Here is a tiny trained network, its code and every weight. The questions are about switching its units off for an input and a class, where a switched-off unit gives its printed mean instead of its output.

import numpy as np


def w(rows, s, z=0):
    codes = np.array(rows[::2]) - 128.0
    scale = np.full(codes.shape[1], s)
    scale[-1] = z or s
    return codes * scale


def norm(h):
    return h / np.sqrt((h * h).mean(-1, keepdims=True) + 1e-5)


def f(y):
    return y / 2 * (1 + np.tanh(0.7978845608 * (y + 0.044715 * y**3)))


def log_softmax(a):
    a = a - a.max(-1, keepdims=True)
    return a - np.log(np.exp(a).sum(-1, keepdims=True))


def net(x, mask):
    res = np.array(x, float).reshape(1, 3) / 4 @ E
    u = 0
    for l in range(2):
        y = f(norm(res) @ A[l][:, :-1].T + A[l][:, -1])
        res = res + np.where(mask[u : u + 9], y, B[l][:, -1]) @ B[l][:, :-1]
        u += 9
    return log_softmax(norm(res)[-1] @ U[:, :-1].T + U[:, -1])


A, B = {}, {}
E = w([
[106,60,113,176,118,161,161,101,87,140],'x0',
[152,88,76,134,100,96,97,110,169,137],'x1',
[129,138,85,188,156,83,160,254,86,105],'x2',
],0.0071)
A[0] = w([
[100,208,184,123,172,188,190,148,50,94,43],'L0N0',
[182,115,40,203,142,27,159,190,98,73,64],'L0N1',
[101,21,74,190,160,160,139,125,79,150,19],'L0N2',
[162,89,29,164,80,70,108,98,177,131,60],'L0N3',
[158,66,31,162,131,85,112,138,224,166,1],'L0N4',
[186,199,85,88,205,87,75,178,202,110,21],'L0N5',
[113,160,129,219,139,89,177,187,108,89,31],'L0N6',
[144,88,68,168,139,3,65,95,185,157,16],'L0N7',
[110,58,116,133,96,125,184,129,104,146,10],'L0N8',
],0.0051,0.0045)
B[0] = w([
[164,30,178,72,77,202,84,206,136,87,200],'L0N0',
[50,121,61,91,178,120,109,119,197,212,254],'L0N1',
[185,230,176,224,43,68,164,51,144,42,173],'L0N2',
[209,112,131,54,145,237,138,169,42,71,178],'L0N3',
[241,101,187,69,78,235,95,253,74,80,160],'L0N4',
[118,149,182,231,45,55,175,33,66,44,181],'L0N5',
[113,86,138,81,175,100,110,74,119,149,199],'L0N6',
[252,95,110,71,64,229,164,190,36,62,165],'L0N7',
[127,211,210,180,57,77,108,130,129,59,121],'L0N8',
],0.0059,0.0046)
A[1] = w([
[179,128,114,70,145,176,155,70,75,119,79],'L1N0',
[115,147,217,130,172,194,135,173,106,123,15],'L1N1',
[124,160,78,157,182,117,150,188,123,200,83],'L1N2',
[123,104,116,255,97,147,174,79,107,130,8],'L1N3',
[116,112,91,98,197,134,92,92,163,218,41],'L1N4',
[94,124,153,136,136,154,75,86,235,236,68],'L1N5',
[129,126,202,115,158,163,153,161,98,157,2],'L1N6',
[168,212,137,95,143,53,87,136,143,92,76],'L1N7',
[162,228,151,158,83,50,120,108,131,88,91],'L1N8',
],0.0081,0.0041)
B[1] = w([
[65,164,106,96,193,54,111,182,130,158,251],'L1N0',
[246,84,15,74,73,207,99,199,77,91,215],'L1N1',
[74,123,127,24,215,75,51,1,184,137,251],'L1N2',
[149,235,235,183,55,124,176,132,152,158,209],'L1N3',
[124,137,93,127,215,68,150,145,88,159,192],'L1N4',
[81,100,44,167,206,36,128,229,126,80,228],'L1N5',
[202,86,92,115,84,139,89,56,160,122,166],'L1N6',
[139,105,177,215,56,171,157,69,143,135,198],'L1N7',
[109,163,171,229,89,172,218,105,108,224,238],'L1N8',
],0.0061,0.0033)
U = w([
[32,113,84,98,250,41,113,139,145,143,132],'0',
[205,76,101,63,94,206,110,189,95,102,231],'1',
[107,181,199,240,74,115,188,97,132,142,4],'2',
],0.012,0.00042)

Each question gives the input, the list of numbers given to net, and the class t.
The units are the neurons (one row each of A and B). Each row of codes is followed by its name. A weight is (code - 128) times the scale printed after its matrix; where a second scale follows, it is the last column's (A, B and U).
mask holds one flag per neuron, layer by layer. A switched-off neuron (its flag False) gives its mean, the last column of its row in B, instead of its output. The means were averaged over made-up inputs and are rounded, as every weight is.
A unit's drop is (log p(t) with every unit on - log p(t) with that unit switched off) / (log p(t) with every unit on - log p(t) with every unit switched off).
The circuit of an input: a set's keep is (log p(t) with only the set's units on - log p(t) with every unit switched off) / (log p(t) with every unit on - log p(t) with every unit switched off). Starting from the 12 units with the biggest drops (on a tie, the unit counted first), units are removed one at a time, each time the one whose removal leaves the highest keep (on an exact tie, the one counted first), for as long as the keep stays at least 0.8.
circuit, biggest first: the units of the circuit, biggest drop first
top k neurons: the k neurons with the biggest drops, biggest first
k most important neurons of layer l: the k neurons of layer l with the biggest drops, biggest first
drop when u is switched off: that unit's drop, to one decimal
input [5,4,1], class 2: circuit, biggest first	[L0N2]
input [6,3,-6], class 0: 2 most important neurons of layer 0	[L0N5 L0N7]
input [-2,2,1], class 1: 2 most important neurons of layer 0	[L0N7 L0N4]
input [-4,7,6], class 1: top 3 neurons	[L0N7 L0N4 L0N3]
input [7,2,6], class 2: 4 most important neurons of layer 1	[L1N3 L1N5 L1N0 L1N4]
input [-7,-3,6], class 2: top 2 neurons	[L0N5 L1N7]
input [4,2,-4], class 0: top 2 neurons	[L0N5 L1N5]
input [2,-4,-4], class 0: 3 most important neurons of layer 0	[L0N3 L0N4 L0N7]
input [7,-7,4], class 1: 3 most important neurons of layer 0	[L0N0 L0N5 L0N6]
input [1,8,5], class 1: top 2 neurons	[L0N4 L0N7]
input [8,7,-1], class 2: top 4 neurons	[L0N2 L1N3 L0N0 L1N1]
input [-1,5,4], class 1: top 3 neurons	[L0N4 L0N7 L0N3]
input [-4,-7,5], class 1: top 2 neurons	[L0N0 L1N1]
input [-3,2,0], class 2: circuit, biggest first	[L0N5]
input [8,7,-2], class 2: top 4 neurons	[L0N2 L1N3 L0N0 L1N1]
input [0,6,4], class 1: top 2 neurons	[L0N4 L0N7]
input [-5,4,0], class 2: 2 most important neurons of layer 0	[L0N5 L0N0]
input [-7,-4,5], class 2: drop when L0N5 is switched off	1.7
input [-4,2,2], class 2: drop when L0N5 is switched off	1.5
